Each row was made from one walk, in order. Every step used is in the known rows, and no mark comes twice. Write each row's walk.
Known rows:
y-v: [ 9.8 -7.2 -2.0  8.0  2.3  5.9 17.0 -3.3 -7.5  9.3  5.0  0.9  3.0  4.3
  0.4 -5.0  4.1 -4.3  3.0  6.6 15.6 -7.8  2.9 -5.5  2.7]
c-h-j-m-y-v: [ 29.5 -11.2   1.6  -1.5   1.1  -3.4  -7.6  -5.7  -5.1  -5.1   7.1   3.9
   9.5 -45.6  11.8 -17.2   3.8 -13.0  13.1  10.2  18.3  -1.2  -8.3   2.4
  -6.7]
j-h-v-c-m-y: [ -4.8  10.2   0.4  -9.9  16.2   2.3  -8.8   0.9  -2.3  -4.8   2.2 -20.1
  10.1  31.2  -2.0  -3.8  -3.1   2.5   2.3  -9.9  18.1   8.0  -9.7   9.9
   8.9]
j-h-c-m: [  6.0   2.7  -1.7  -8.0  -0.8  -1.5   6.1   1.0  -4.3   1.8   6.1 -13.8
 -16.1  10.0 -12.0   8.4  -6.9   3.4  -0.3  -4.2  15.4  11.3  -3.5  17.4
   0.4]
m-y-v-c-h-j: [ -7.0 -12.0   0.0  -1.9   7.9   7.2 -22.4  -1.4  -3.0 -10.9  -2.6 -11.8
  27.4  -9.6  10.7  -7.8   8.4 -10.3  14.3  -2.3  -3.5   4.4  -1.5 -16.1
   3.8]
v-y-m: [ -3.5   8.7   7.4   9.3   4.5  -4.6 -32.4  -1.8  11.8  11.2   5.5  -8.6
  -9.6  -9.9  -3.8  10.2  -5.6  -0.5  -1.8  15.2  10.4 -13.9  -5.2 -10.4
  11.5]
m-c: [ -9.2  -1.9  -3.2   0.4 -11.9   6.7  44.2   0.7   3.3  -4.6  -0.3   3.8
   6.8  24.7  -2.5  -0.1  -1.0  -1.1  -2.2  -0.2 -17.5   8.3   8.0   7.7
  -2.2]
h-c-v: [-22.6  -7.9  -2.7   1.9   0.2   2.1 -23.1   7.2  -7.6   9.4   0.5  -4.1
  -8.7   8.6  -5.3  10.1   5.6   6.0   1.6 -16.5  -9.4  10.9  13.0 -12.2
  -4.3]
v-c-h: [-25.2   0.4  -2.6  -1.6  -0.1   8.4   3.3   3.2  -0.2 -11.1  -5.5  -2.1
  17.2 -13.1   4.3   7.2  10.4  -6.2   6.5  -0.2 -17.3  -4.6  12.3   2.9
  -5.1]
m-c-h-j: [-22.3 -10.1  -3.7  -3.9  -9.2   0.3  62.0  -0.5   2.3 -11.3  -5.3   4.3
   6.7  -8.5   6.0  -1.9   3.8  -4.4  -1.3  -3.3 -32.5  33.1   8.9  11.8
  -8.1]
j-m-c-v-y: [ 15.4   4.1   3.0   1.8  -5.8  -2.4 -17.3   2.9  -8.2   1.9  -2.3  27.2
  -2.5  12.1  -1.4  -0.7  -0.7  23.3  -5.6   4.8  -3.0 -18.7  -4.9  -7.8
  -3.3]
v-c: [-32.0   2.9  -1.4   5.3   4.3  11.1   1.9   3.2   1.7  -2.3  -7.2  -7.4
  14.4  14.7  -1.6   8.5   5.3  -2.5   2.8   4.6  -2.6  -4.2  13.1  -8.9
   5.3]
c-h-j: [-29.4  -9.5  -1.2   2.0   5.0  -2.1  44.0  -1.0   0.4  -1.6  -1.9  -5.9
   5.9 -37.8   6.3   1.9   9.3 -10.0   6.8   2.7 -11.2  30.2  10.9   9.3
  -5.0]
y-v-c: [ -3.0  -3.1  -2.8   7.0   5.9  12.8  -7.3  -0.4  -6.4   4.5  -5.6  -1.8
  13.7  20.6   0.4   1.0   5.4  -0.2   2.3   4.3   8.7 -17.1   5.7 -18.4
   7.1]
y-m-c: [ -2.8   3.6   0.5   2.2 -14.6   4.4  13.9  -0.4  13.2   2.7   3.6  -0.2
  -9.3  17.6  -3.5   0.0  -3.0  -4.3  -9.7   4.4 -16.2   5.8   0.8  -6.2
   0.1]
v-c-h-j-m: [-24.5   0.0  -1.0   0.2   3.9   1.9  13.5   0.5  -0.2  -9.5 -13.6   7.2
   6.9 -40.2   6.6   1.7   7.3  -4.5   2.6  10.5  -4.4   5.7   9.3   2.0
  -7.1]
y-v-c-h: [  3.2  -5.5  -4.3   0.4   1.7   9.8  -9.8  -0.4  -8.3  -5.4  -3.7   3.2
  15.1  -5.9   6.6   0.0  10.6  -3.9   5.7  -1.7  -4.1 -18.2   5.2  -7.1
  -2.6]
y-m: [-11.7   3.1   3.1   8.9  -0.9   2.1  -4.4  -0.8  11.1  10.4   7.1  -9.5
 -10.5 -10.4  -2.6   3.9   1.4 -10.1  -2.6  12.1   6.3   0.6   3.3  -7.8
   2.9]
m-c-h-v-y: [  2.5   2.4  -3.0  -7.2  -0.9 -10.0  30.5   0.1   2.6  -8.7  -6.8   6.6
  -0.4   4.3   4.2   1.1  -5.3   6.3  -5.5 -20.5 -21.7   2.7  -0.2  24.7
  -4.5]
h-j-m-c: [-8.6 -2.5 -1.0  2.0 -9.1  0.0 56.9 -2.4  2.9 -2.3 -8.5 13.4 -0.9 -3.3
 -0.3 -6.6 -3.8  0.5 -7.0 10.3 -3.6 18.0  5.1  5.3 -4.5]
j-h-c-v-y-m: [ -1.0  -2.3   6.1   5.7   3.3  -9.1 -62.0   3.3   3.2  15.8   2.1 -12.2
 -29.1  14.8  -3.2  13.2  -4.4  23.4  -9.5 -10.4  -3.5  -3.5  -7.6 -11.2
   6.3]
v-y-m-c-h: [ 15.1   6.0   3.5  -3.4 -12.3  -5.3 -16.9  -0.6  11.8  -6.5   3.4   4.4
  -6.8  -8.4   1.3   4.5  -4.9   2.1  -4.8   4.3 -22.8 -10.1  -7.9   3.0
  -1.4]

Which walk is each row?
[ -5.7   2.3  -0.8  -1.5  13.2 -12.4  11.1  -0.3   0.2   0.7  -3.2  -3.4
  -1.3 -24.5   5.4   4.4  -1.6   0.3   1.9 -12.9  -0.8  -2.9   2.2  21.6
  -1.4]
c-h-v-y
[  7.2   4.9   3.0   2.0   1.4 -11.7  21.9  -3.9  13.6   7.2  -4.2  -5.7
 -23.5  35.4   2.6  -0.7 -13.5  18.7 -21.9 -11.8  -8.9   5.8 -11.9  16.0
   7.9]
j-h-v-y-m-c
[ 10.4   8.9  -1.6  -2.0   7.8  11.7 -25.4   0.0 -14.5   3.0   0.7   3.5
  10.0  18.3  -9.8   0.8   3.9  -1.8   3.7  14.0  29.4 -19.0  -5.4 -21.8
   9.0]
y-v-c-m
[ -5.2  -2.0   4.0   4.2   0.0  -5.7   1.3   1.5  -8.3   4.4  -9.1  23.3
  -2.1   6.3  -0.1  -1.0  -0.1  22.6  -7.5   6.6  -3.5   7.1  -3.4 -14.9
  -0.2]
h-j-m-c-v-y
[ 25.9   1.0   1.3   1.8  -0.2   9.9 -46.2  -1.7  -1.8  -4.7   1.1   2.8
  17.7   5.8   3.5 -11.0  -0.4  -4.8  10.3  10.9  25.2 -33.8  -6.4 -14.7
   3.6]
j-m-y-v-c
[ -0.8   7.7   3.6   0.4  10.6 -14.9 -19.4  -1.5   9.8   6.3   0.7  -6.2
 -18.9 -30.1   4.4   4.0  -3.7  -3.1  -5.6  -6.2   0.7  -6.6  -4.9  11.4
   0.2]
c-h-v-y-m
[-14.4   5.2   1.0   5.3  16.2  -9.6  14.1  -0.6   1.5   9.8  -4.6  -7.1
  -1.9   2.6  -0.1   5.2  -6.6   4.2  -2.0  -8.9  10.8  -1.1   2.5  10.8
   8.6]
h-v-y
[ -2.1  -4.1  -4.7  -5.8 -16.2   4.0  43.2   0.7   1.1 -13.2   0.8   7.5
   8.2  -2.6   4.0  -2.3   5.1  -4.4   1.0  -4.3 -31.9   8.5   7.8  18.2
 -11.8]
m-c-h
[ -0.6   2.5  -3.6  -6.5  -8.0  -5.7  28.5  -0.1  11.8  -3.4  -1.2   3.4
 -19.1  -2.7   4.7  -5.6  -0.6  -6.3 -14.1 -16.9 -27.2  12.9   2.2  15.3
 -10.0]
y-m-c-h-v
[ -7.1   3.8   8.1  10.2   7.7  -3.6 -58.2   3.0   0.0  17.5   6.1   1.7
 -11.6  -2.4  -2.4   8.7   5.2  12.9  -3.3   9.0   6.1 -12.2  -4.9 -28.0
   8.0]
c-v-y-m
[ -6.2  -2.1  -7.2  -7.6  -5.8  -3.0  58.0   0.5   1.5  -8.1  -4.8   6.7
  -1.9   4.3   6.6  -6.1   1.4  -4.3  -6.5 -22.1 -29.2  17.0   9.0  29.2
 -12.6]
m-c-h-v
[  3.5  -5.2  -2.1   2.3   4.5   3.5   2.7  -3.1  -8.3  -4.8 -11.8  12.7
   5.5 -31.6   8.8  -6.0   8.4  -1.3   1.6  11.0   8.6  -8.1   2.6  -8.8
  -5.5]
y-v-c-h-j-m
[-14.3  -3.0   1.5   2.4   5.2  -4.8 -50.3   6.6  -6.7   9.1  -1.0  -3.9
  -7.0  10.4  -6.9  15.6  -1.1  15.5   3.7 -14.5  -5.7  -5.8   4.2 -11.2
   3.6]
h-c-v-y
[  1.1   8.3  -2.4  -8.9  -1.9  -0.1 -13.6   3.7  -3.4   1.3   6.7  -9.4
 -11.2  -1.5 -17.5  10.9  -6.7  -8.7   5.0  -1.8  17.2   4.1   0.6   3.9
   0.7]
h-c-m
[  8.0  -4.3   2.5   4.2   7.6   6.6 -27.7  -3.0  -2.2  -2.9  -5.1  -1.4
  18.0  -1.7   5.1 -11.2   0.0  -5.1   8.8  11.9  22.3 -10.1  -5.2 -21.7
   8.2]
h-j-m-y-v-c
[ 10.7   8.9   3.4  -8.0   3.5   4.3 -23.3   1.2  -2.5  -4.3  17.9 -11.1
  14.7  -3.8  -9.4  -3.3  -1.4 -15.2  16.2  12.4  25.7  -0.5  -8.7  -0.1
   5.5]
c-m-y
[  2.5  10.0   2.3   2.1   0.7  -9.7   1.0  -1.4  14.0   7.1  -4.4  -1.7
 -17.6  24.3  -3.0   1.7 -13.5   6.7 -16.6  -9.0  -7.6  -0.3  -6.5   1.7
   7.8]
h-v-y-m-c
[ -9.5  -4.2   0.0   0.9   1.2  -5.2  36.7  -2.8  -0.8  -3.6  -3.4   8.9
  -2.5 -55.8   7.2  -3.6   7.0  -7.9   4.2  11.9   4.0  13.7   6.4  14.1
 -11.9]
c-h-j-m
[ 20.6   1.2  -3.2  -6.0 -19.6   0.6  37.2  -0.6   1.2 -14.4  -0.2  22.4
  -0.2 -21.9   4.7  -7.7   1.7  -3.7  -1.5   5.0 -16.3  -6.7   3.6  24.4
 -18.6]
j-m-c-h
[ 43.4  -3.6   0.1 -10.6  -0.7   0.2 -36.4  -2.6  -7.6  -0.7  15.9 -19.9
  -3.7  21.0  -8.1  -6.7  -9.1  -1.0   9.0  -6.8  28.6  -5.4 -18.5   6.6
   5.2]
j-h-c-m-y-v
[-37.8   4.6  -4.2   4.1  13.7   4.1  18.4   2.9   1.5   2.5 -14.0  -9.4
   5.2  20.6   0.2   4.2   2.7  -1.3  -4.6 -12.8  -2.5   7.1  14.0  -1.0
   4.3]
h-v-c
[ 38.0   2.9   2.1  -6.1   4.8   5.5 -34.1  -2.7 -11.2   1.2  19.8  -6.1
  14.1   2.6  -7.4 -10.4  -0.3 -13.2  15.2  12.6  39.7 -14.2 -15.7  -9.8
   7.2]
c-m-y-v
[  6.4   8.4   4.9   3.3  -9.1  -2.5 -15.0  -1.2  14.1   2.2   1.7   1.3
  -9.2  18.2  -4.4   5.6  -9.6   5.0  -8.8   8.1 -10.0 -10.4  -7.2  -7.1
   9.2]
v-y-m-c
[-11.3  -8.6  -2.8   2.0  -4.1  -1.5  24.2   0.2   3.7   3.6  -0.1 -17.8
 -11.4  12.3  -2.2   7.9  -5.0   4.9  -1.6 -12.6  -4.1  13.6   6.9  21.4
  -1.5]
j-h-c
[  5.9  -0.3  -1.3   1.9 -11.1   4.4  11.1   3.6  -9.6   1.2  -1.4  28.4
  -3.1  12.3  -0.4  -6.8   7.0  13.0  -7.3   1.5  -9.1  -5.1   4.3  -5.6
 -12.1]
j-m-c-v
[-13.4  -6.2   0.0   3.8  -4.1   1.1  29.4   2.2 -10.1   4.0  -7.8  22.9
  -5.2   6.8   0.9  -7.0   6.6  14.0  -8.9   3.5  -8.7  21.5   5.5 -11.7
  -8.3]
h-j-m-c-v
[ -7.1   0.4   4.1  -0.9  -5.4  -8.5   3.1  -2.3  13.3  -4.8  -3.8   1.0
  -6.4 -14.3   3.5   4.9  -4.4   2.1  -6.6   5.3 -22.7  14.0  -6.5  -3.6
   2.8]
v-y-m-c-h-j
[ 20.6  -8.3   0.5   3.9   2.4   6.5 -17.0  -3.3  -3.0   3.2  13.7  -9.5
  18.7   7.2   3.1 -11.5   1.7 -11.1  14.4   3.1  18.6 -11.7  -5.1  -8.9
   5.6]
m-y-v
[ 37.9   0.7  -1.0 -12.2  -2.3   2.3 -57.4   0.1  -7.1  -0.8  16.3 -13.3
   2.1   8.3 -13.0  -3.4  -9.0 -12.8  14.1  -3.5  31.4 -11.5 -13.1  -7.7
   5.2]
h-c-m-y-v
